Below is a small trained network, with its code and all its weights. Each question gives an input and a class and asks what happens when units are switched off, that is, made to give their printed mean instead of their output.

import numpy as np


def w(rows, s, z=0):
    codes = np.array(rows[::2]) - 128.0
    scale = np.full(codes.shape[1], s)
    scale[-1] = z or s
    return codes * scale


def norm(h):
    return h / np.sqrt((h * h).mean(-1, keepdims=True) + 1e-5)


def f(y):
    return y / 2 * (1 + np.tanh(0.7978845608 * (y + 0.044715 * y**3)))


def log_softmax(a):
    a = a - a.max(-1, keepdims=True)
    return a - np.log(np.exp(a).sum(-1, keepdims=True))


def net(x, mask):
    res = np.array(x, float).reshape(1, 3) / 4 @ E
    u = 0
    for l in range(3):
        y = f(norm(res) @ A[l][:, :-1].T + A[l][:, -1])
        res = res + np.where(mask[u : u + 10], y, B[l][:, -1]) @ B[l][:, :-1]
        u += 10
    return log_softmax(norm(res)[-1] @ U[:, :-1].T + U[:, -1])


A, B = {}, {}
E = w([
[206,124,37,61,189,211,95],'x0',
[125,130,164,91,217,125,193],'x1',
[182,2,108,170,69,30,234],'x2',
],0.0089)
A[0] = w([
[176,85,53,31,180,142,166,110],'0.n1',
[100,135,188,103,112,252,126,207],'0.n2',
[105,116,145,64,231,110,221,87],'0.n3',
[151,165,125,19,105,82,108,71],'0.n4',
[158,64,143,92,206,207,154,29],'0.n5',
[138,62,6,97,126,161,101,160],'0.n6',
[149,134,149,149,14,48,240,163],'0.n7',
[38,11,70,133,101,218,169,166],'0.n8',
[50,107,177,162,62,133,108,3],'0.n9',
[57,108,118,89,96,2,50,109],'0.n10',
],0.006,0.0017)
B[0] = w([
[90,103,86,179,161,106,104,208],'0.n1',
[77,78,179,142,196,65,128,186],'0.n2',
[62,146,144,125,148,253,236,191],'0.n3',
[139,60,11,124,139,108,145,129],'0.n4',
[114,132,121,87,119,112,151,173],'0.n5',
[72,100,172,15,176,124,65,195],'0.n6',
[122,191,162,75,153,149,93,254],'0.n7',
[60,212,118,168,191,133,101,146],'0.n8',
[56,134,44,104,94,125,159,160],'0.n9',
[180,106,109,170,245,84,171,158],'0.n10',
],0.0066,0.0054)
A[1] = w([
[174,181,87,99,144,213,101,172],'1.n1',
[201,7,143,126,178,51,194,228],'1.n2',
[134,142,119,188,109,42,110,175],'1.n3',
[101,118,214,200,135,131,106,5],'1.n4',
[65,125,197,117,157,177,67,58],'1.n5',
[174,108,107,128,2,147,108,73],'1.n6',
[171,179,164,83,160,82,165,195],'1.n7',
[103,79,111,105,178,133,100,134],'1.n8',
[74,77,183,127,158,132,92,221],'1.n9',
[170,91,116,131,137,161,97,50],'1.n10',
],0.0083,0.0019)
B[1] = w([
[119,86,155,82,78,1,187,236],'1.n1',
[201,186,216,85,163,168,35,254],'1.n2',
[169,116,113,104,127,158,146,199],'1.n3',
[133,125,99,94,147,76,109,168],'1.n4',
[200,66,164,180,152,192,78,240],'1.n5',
[128,132,161,95,72,216,75,143],'1.n6',
[154,177,128,126,103,158,171,184],'1.n7',
[108,115,137,213,100,89,156,209],'1.n8',
[169,115,73,160,105,144,215,220],'1.n9',
[101,65,88,95,139,67,117,136],'1.n10',
],0.0066,0.0048)
A[2] = w([
[68,162,223,153,176,160,67,157],'2.n1',
[137,112,133,105,107,131,77,244],'2.n2',
[130,99,120,36,129,169,109,194],'2.n3',
[74,202,87,112,126,175,148,73],'2.n4',
[103,223,184,171,109,103,202,208],'2.n5',
[181,42,80,158,177,146,153,182],'2.n6',
[147,192,206,14,120,138,78,250],'2.n7',
[97,94,69,110,2,190,78,200],'2.n8',
[51,142,236,166,92,90,124,80],'2.n9',
[112,97,127,132,41,161,67,173],'2.n10',
],0.0096,0.0018)
B[2] = w([
[197,101,153,108,49,83,172,226],'2.n1',
[145,137,163,163,207,93,138,178],'2.n2',
[116,205,87,134,52,16,164,209],'2.n3',
[160,121,184,221,56,103,93,143],'2.n4',
[67,112,41,142,153,185,66,249],'2.n5',
[90,153,102,153,63,148,51,189],'2.n6',
[132,79,135,189,75,131,117,255],'2.n7',
[60,135,166,108,185,179,255,195],'2.n8',
[149,156,38,16,176,41,90,208],'2.n9',
[140,159,150,116,180,220,198,182],'2.n10',
],0.0075,0.007)
U = w([
[58,139,37,65,157,66,87,191],'0',
[68,146,193,106,157,215,236,229],'1',
[213,111,226,139,66,95,95,105],'2',
[51,71,105,247,98,196,83,3],'3',
],0.016,0.0024)

Each question gives the input, the list of numbers given to net, and the class t.
The units are the neurons (one row each of A and B). Each row of codes is followed by its name. A weight is (code - 128) times the scale printed after its matrix; where a second scale follows, it is the last column's (A, B and U).
mask holds one flag per neuron, layer by layer. A switched-off neuron (its flag False) gives its mean, the last column of its row in B, instead of its output. The means were averaged over made-up inputs and are rounded, as every weight is.
A unit's drop is (log p(t) with every unit on - log p(t) with that unit switched off) / (log p(t) with every unit on - log p(t) with every unit switched off).
The circuit of an input: a set's keep is (log p(t) with only the set's units on - log p(t) with every unit switched off) / (log p(t) with every unit on - log p(t) with every unit switched off). Starting from the 12 units with the biggest drops (on a tie, the unit counted first), units are removed one at a time, each time the one whose removal leaves the highest keep (on an exact tie, the one counted first), for as long as the keep stays at least 0.8.
circuit, biggest first: the units of the circuit, biggest drop first
unit that matters most: the unit with the biggest drop
top k neurons: the k neurons with the biggest drops, biggest first
top k neurons in layer l: the k neurons of layer l with the biggest drops, biggest first
drop when u is switched off: that unit's drop, to one decimal
input [0,-2,-4], class 2: unit that matters most	2.n5
input [3,-6,6], class 1: circuit, biggest first	1.n6, 2.n8
input [-7,-6,6], class 0: top 4 neurons	2.n9, 0.n10, 1.n5, 0.n7
input [-5,2,5], class 0: top 4 neurons	2.n9, 1.n5, 2.n5, 0.n7
input [-7,-8,-2], class 1: circuit, biggest first	2.n8, 2.n10
input [-3,2,2], class 3: top 3 neurons	2.n5, 1.n1, 1.n7
input [-3,-1,2], class 3: top 4 neurons	1.n1, 1.n3, 1.n8, 0.n7
input [-2,-6,-7], class 2: top 3 neurons	2.n1, 0.n2, 2.n5
input [-1,-5,-6], class 2: top 2 neurons	2.n1, 0.n2
input [-7,0,7], class 0: top 3 neurons	2.n9, 1.n5, 2.n5
input [1,-7,-5], class 1: top 2 neurons	2.n8, 1.n2
input [-5,-5,-3], class 0: top 3 neurons in layer 1	1.n6, 1.n5, 1.n4
input [3,3,1], class 3: top 2 neurons	0.n1, 2.n9
input [3,4,7], class 2: circuit, biggest first	1.n2
input [-1,3,1], class 3: top 2 neurons in layer 0	0.n6, 0.n2
input [-6,-2,6], class 0: top 3 neurons	2.n9, 1.n5, 2.n5
input [-7,4,7], class 0: top 3 neurons	2.n9, 2.n5, 1.n5
input [-5,-5,-2], class 0: top 3 neurons	0.n10, 2.n9, 1.n5
input [-4,3,-7], class 2: top 2 neurons	2.n1, 1.n5
input [0,1,-1], class 3: top neuron	1.n9
input [6,-7,1], class 1: top 4 neurons in layer 2	2.n8, 2.n10, 2.n9, 2.n5
input [-6,-8,4], class 1: top 2 neurons in layer 1	1.n6, 1.n3
input [2,6,-7], class 2: top 2 neurons in layer 2	2.n1, 2.n8
input [-5,1,2], class 0: drop when 2.n9 is switched off	0.2
input [-3,-5,1], class 1: drop when 0.n2 is switched off	0.2
input [6,-2,-7], class 2: drop when 2.n1 is switched off	0.1
input [2,3,1], class 3: unit that matters most	0.n1
input [-3,-7,6], class 1: drop when 2.n8 is switched off	0.4
